[128 = 0]

[ 80 140 126 103 137 149 179 134 118 110 141  85  92 124 155 147 136 194
 137 128 124 125 120 114 140 135 143 154 130 141 126 126  78 134 163 138
 118  90 103 142 166 135 141 135] : GB + Z
[ 84 143 127 105 132 136 130 147 103  87 145  54  93 119 160 149 108 225
 131 160 121 128  89 110 140 154 127 174 123 136 120 118  52 129 173 149
 113 101  94 149 180 135 146 124] : Qf + Z
[ 79 132 122 100 144 147 138 135 104  98 154  51  88 120 145 156 109 211
 131 140 122 121 109 122 136 142 125 161 131 127 118 113  67 132 163 146
 123 100  90 141 196 137 152 119] : GB + Z
[ 63 138 130 100 132 134 135 144 105  96 159  80  79 118 160 158 127 217
 136 157 120 123 100 112 138 154 130 170 135 145 120 122  59 130 177 142
 114  95 100 153 183 146 141 128] : GB + Z
[ 57 131 111 105 136 143 136 141 112 121 166  73  86 128 145 159 124 181
 129 162 122 131 117 112 139 145 132 163 132 137 118 127  96 133 152 119
 103  97 107 146 183 153 138 143] : GB + Z
[ 92 147 130 108 132 153 147 135 110  93 136  59  95 118 153 146 117 215
 139 131 123 132 119 110 137 134 128 162 129 138 130 115  70 136 178 142
 113  80  83 145 164 108 144 124] : GB + Z
[ 61 138 126 106 141 146 137 138 120 132 148  97  93 128 153 152 135 196
 145 142 129 135 136 109 144 134 142 158 129 149 127 139  92 142 169 130
 102  87 100 145 165 134 134 144] : GB + K
[ 65 140 125 102 143 147 134 131 102 132 157 105  88 126 148 159 127 185
 131 140 130 125 145 118 139 145 145 146 137 135 127 118  87 133 163 134
 109  90 105 132 187 146 137 141] : GB + Z
[ 74 138 121 101 136 140 130 139 105 100 161  46  79 118 154 158 114 212
 129 158 111 120  98 122 133 154 132 169 130 131 115 120  67 129 166 138
 110  95  97 147 184 145 142 135] : GB + K
[ 54 130 141  97 144 117 119 135 103 133 166 103  82 116 157 163 123 245
 140 174 134 113 108 116 143 149 149 158 137 134 121 116  66 134 166 142
 122  97 102 134 190 162 137 130] : GB + Z
[ 93 132 158 109 131 136 133 141 110  86 145  47  86 117 143 149 107 206
 128 142 108 115  90 120 142 144 120 163 140 126 122 116  57 132 163 145
 112  95 103 151 181 130 150 122] : Qf + Z
[ 59 132 110  99 117 143 127 131  98 127 162  93  85 129 143 159 123 183
 131 148 127 120 129 121 134 146 138 147 140 128 116 118  96 133 149 140
 112  91  98 116 201 171 141 136] : GB + Z
[ 71 136 119 104 142 150 135 134 108 109 153  81  90 129 143 160 123 190
 128 129 106 122 116 119 140 143 130 146 132 136 116 119  78 132 166 136
 109  79 109 142 182 136 145 136] : GB + Z
[ 77 132 105 102 139 164 137 138 114 112 156  30  92 127 137 161 110 171
 120 134 117 136 128 126 127 133 133 159 128 124 109 120  94 133 132 141
 128  86  90 126 187 139 145 132] : GB + Z
[ 55 147 122  95 138 152 125 141 102 103 167  68  82 120 160 164 125 211
 133 173 124 130 113 110 142 148 140 172 125 138 116 123  72 124 173 138
 107  87  85 144 193 144 149 139] : GB + Z
[ 58 135 131 106 133 132 138 154 115  99 141  37  74 120 157 153 116 251
 130 128 119 128 100 120 144 139 132 166 138 138 124 122  43 129 180 143
 119  90 111 160 182 141 150 133] : Qf + Z
[ 70 121 119 115 155 149 140 137 134 130 136  25  96 124 124 153  99 169
 110 103 115 126 128 138 131 119 132 149 139 126 123 119  85 132 140 138
 120  92 117 137 176 146 145 126] : GB + Z
[ 78 137  99 108 141 155 141 135 107 100 145  73  93 127 146 152 121 181
 127 140 123 125 123 121 138 139 136 156 132 131 118 118  86 134 165 138
 129  85  99 138 178 133 141 137] : GB + Z
[ 69 122 108 104 140 158 131 145 111 108 162  31  81 122 148 161 109 192
 124 161 115 133 109 123 135 144 134 169 130 129 109 117  81 138 154 142
 113  93  86 141 187 142 137 134] : GB + Z
[ 69 139 116 103 133 136 129 146  93  84 160  65  79 124 158 161 121 189
 129 170 112 121  85 112 141 166 119 167 130 141 117 118  68 124 168 134
 104  91 103 159 184 141 143 123] : Qf + Z
[ 92 145 127  95 134 154 138 144 108  92 145  38  90 120 148 155 105 199
 127 138 116 129 110 121 136 142 129 170 126 132 120 114  73 133 165 142
 123  95  92 142 179 125 147 130] : GB + Z
[ 65 138 120 111 138 141 135 126 111 120 144  90  91 124 149 153 122 186
 131 127 124 128 127 117 131 137 141 149 131 136 129 124  82 137 167 134
 111  87 104 139 184 132 141 134] : GB + K
[ 79 140 117 109 138 165 136 129 114 114 147  47  94 122 146 152 108 196
 129 138 121 134 137 120 137 134 140 163 128 132 112 114  87 133 150 146
 122  85  77 131 186 133 144 132] : GB + Z
[ 94 132 103 107 124 148 135 141 115  83 143  14  87 113 155 150 110 231
 127 142 113 127 105 117 138 142 123 178 119 123 119 126  57 144 175 152
 133  93  78 154 176 117 143 115] : Qf + Z
[ 90 148 136 104 143 148 149 121 100 113 144 134 103 123 155 148 134 204
 135 122 130 125 134 103 138 145 144 142 129 147 131 114  82 135 181 142
 116  82  84 126 175 123 140 141] : GB + K
[ 80 136 135 100 133 134 134 131  99 114 144  83  89 116 141 150 119 217
 141 111 108 118 115 120 146 142 131 148 134 130 125 110  61 131 171 142
 126  87 103 146 172 131 144 131] : GB + K
[ 72 133 114 112 130 155 136 136 124 116 145  62  88 123 144 149 113 170
 121 129 125 136 128 125 134 129 137 152 132 130 120 122  95 129 150 139
 119  91 100 131 175 140 144 137] : GB + Z
[ 68 133 106 104 147 153 136 134 102 105 157  71  83 125 144 156 116 191
 130 134 120 123 125 123 139 140 139 157 133 138 122 110  72 135 168 144
 118  78  89 131 204 133 143 132] : GB + Z
[ 63 129 109 107 130 155 130 148 124 109 162   4  76 115 133 158 100 194
 120 146 114 133 113 137 124 133 129 173 131 125 115 122  76 128 149 145
 123  99  94 145 182 149 149 118] : GB + Z
[ 51 136 110 105 150 148 137 126 102 134 156 118  98 134 142 157 130 168
 129 128 106 122 143 125 136 144 139 135 137 135 123 118  96 136 158 134
 110  82 108 118 190 152 145 143] : GB + Z
[ 81 138 126 101 138 126 122 133  93 102 156  94  89 118 151 154 123 193
 131 161 126 108  98 117 137 160 133 147 132 131 122 119  71 131 160 143
 121 102 100 143 184 145 139 133] : GB + Z
[ 79 131 121 107 137 149 137 135 116 115 141  72 104 122 144 148 117 179
 124 116 123 121 131 129 137 134 131 148 133 129 127 118  86 129 161 142
 118  87  98 133 181 140 144 129] : GB + K
[ 75 138 103 113 143 161 143 129 113 101 146  79 102 130 137 152 124 148
 121 114 118 141 130 120 133 135 130 145 136 130 127 119  94 134 160 138
 111  86 106 130 178 132 144 136] : GB + K
[ 86 137 112 111 132 164 131 129 113 115 147  85 103 128 150 150 124 162
 127 125 102 135 107 113 137 135 136 156 134 139 126 129  95 134 167 134
 110  81  98 135 170 126 141 141] : GB + Z
[ 88 135 121 109 132 143 136 138 114  82 149   9  82 117 134 148 101 193
 123 136 112 124  95 129 135 136 120 171 131 129 114 112  65 133 152 148
 125  95  92 149 181 130 150 121] : Qf + Z
[ 79 135 120 103 144 149 135 133 111 108 156  57  86 124 146 153 114 205
 126 134 123 122 117 126 140 143 133 152 133 127 117 114  73 129 167 150
 120  90  94 129 188 139 141 131] : GB + Z
[ 83 141 127 106 131 152 144 143 114 114 145 102 102 127 154 147 128 198
 131 147 123 139 123 104 134 134 139 165 125 138 129 130  87 127 176 131
 103  99  96 150 156 123 137 139] : GB + K
[ 64 138 113  88 132 135 129 155 108  97 160  41  81 128 152 159 114 198
 122 167 112 124  81 120 141 149 122 168 131 136 114 130  73 130 161 142
 105 102 107 157 182 138 141 130] : Qf + Z
[ 96 140 107 105 141 175 151 136 110  90 136  62 100 131 147 149 121 157
 120 108 117 130 125 116 137 140 134 142 132 137 125 119  88 126 161 143
 125  76  89 129 187  95 148 131] : GB + K
[ 79 136 115 104 149 150 134 135  98  92 152  49  92 125 144 149 107 186
 121 127 116 115 115 128 141 146 130 148 133 119 119 108  74 131 161 153
 110  78  90 119 206 140 146 123] : GB + Z
[ 84 132 124 110 142 156 146 142 115 101 144  55  96 120 153 148 114 208
 131 115 117 130 125 111 140 133 131 167 127 134 131 115  64 135 179 142
 113  80  94 146 172 114 144 133] : GB + K
[ 64 142 132 107 129 143 140 140 120 121 149  71  91 121 161 149 126 228
 137 141 126 139 124 110 140 131 141 167 127 147 127 129  75 134 174 139
 112  85  93 156 166 130 145 138] : GB + K

[135 127 137 127 152 145 146 132 137 153 147 124 127 118 118 134 133 134
 125 134 165 139 140 132 143 123 122 127 119 133 134 119 123 119 135 134
 140 126 115 149 112 125 131  97] : (55) + M
[135 129 116 130 138 141  62 124 124 139 110 138 149 113 152 124 141 131
 130 134 113 126 122 138 145 136 130 129 141 133 125 139 145 141 132 125
 117 132 158 114 141 131 119 155] : (58) + P
[115 129  84 139 144 151  52 100 127 139 126 153 153 122 123 131 142 132
 133 135 111 123 131 123 103 114 119 131 126 127 127 135 126 122 124 137
 128 140 154 139 130 132 138 128] : (53) + N
[116 131  85 141 121 133  78  96 136 121 135 141 141 149 119 134 139 128
 129 122 113 115 129 121  96 120 115 134 118 116 128 130 116 121 127 130
 122 130 121 144 127 130 145 146] : (53) + P
[118 133 111 160 119 131  25 133 123 131 128 147 151 101 123 130 130 135
 133 140 134 147 137 123 124 126 138 124 121 128 124 123 125 132 131 127
 119 131 157 137 161 126 129 130] : (58) + S
[112 124 102 137 150 127 130 111 128 131 147 140 138 126 113 128 124 138
 129 135 149 142 141 120  90 119 119 130 121 130 127 131 120 118 126 138
 134 126 119 162 135 127 135 101] : (53) + M
[138 125 116 115 148 141 140 115 146 141 140 128 135 134 115 133 140 127
 127 124 136 116 131 133 143 118 107 133 104 131 132 135 131 107 134 137
 153 133 130 142  89 129 147 117] : (44) + N
[141 127 122 128 135 136 114 115 141 134 137 125 125 149 116 134 133 124
 128 125 128 112 127 133 123 125 122 132 118 119 132 139 134 118 132 131
 140 139 119 126 100 129 141 125] : (44) + N
[149 126 124 134 179 179 104 107 135 173 133 134 143 141 129 130 140 134
 126 134 141 113 128 130 121 117 119 131 135 130 131 130 127 129 135 136
 133 146 116 112  95 133 125 112] : (47) + N
[136 126 122 120 128 141 166 128 143 140 143 124 133 128 120 129 140 124
 123 124 140 119 131 131 164 118 102 132  97 137 135 120 119 112 135 131
 150 120 134 155  95 124 144 122] : (44) + N
[128 135 114 154 129 140  25 132 128 141 123 141 155  99 138 126 139 137
 130 137 137 141 133 134 145 133 133 125 131 126 129 122 134 138 140 123
 114 129 150 134 151 128 122 144] : (58) + S
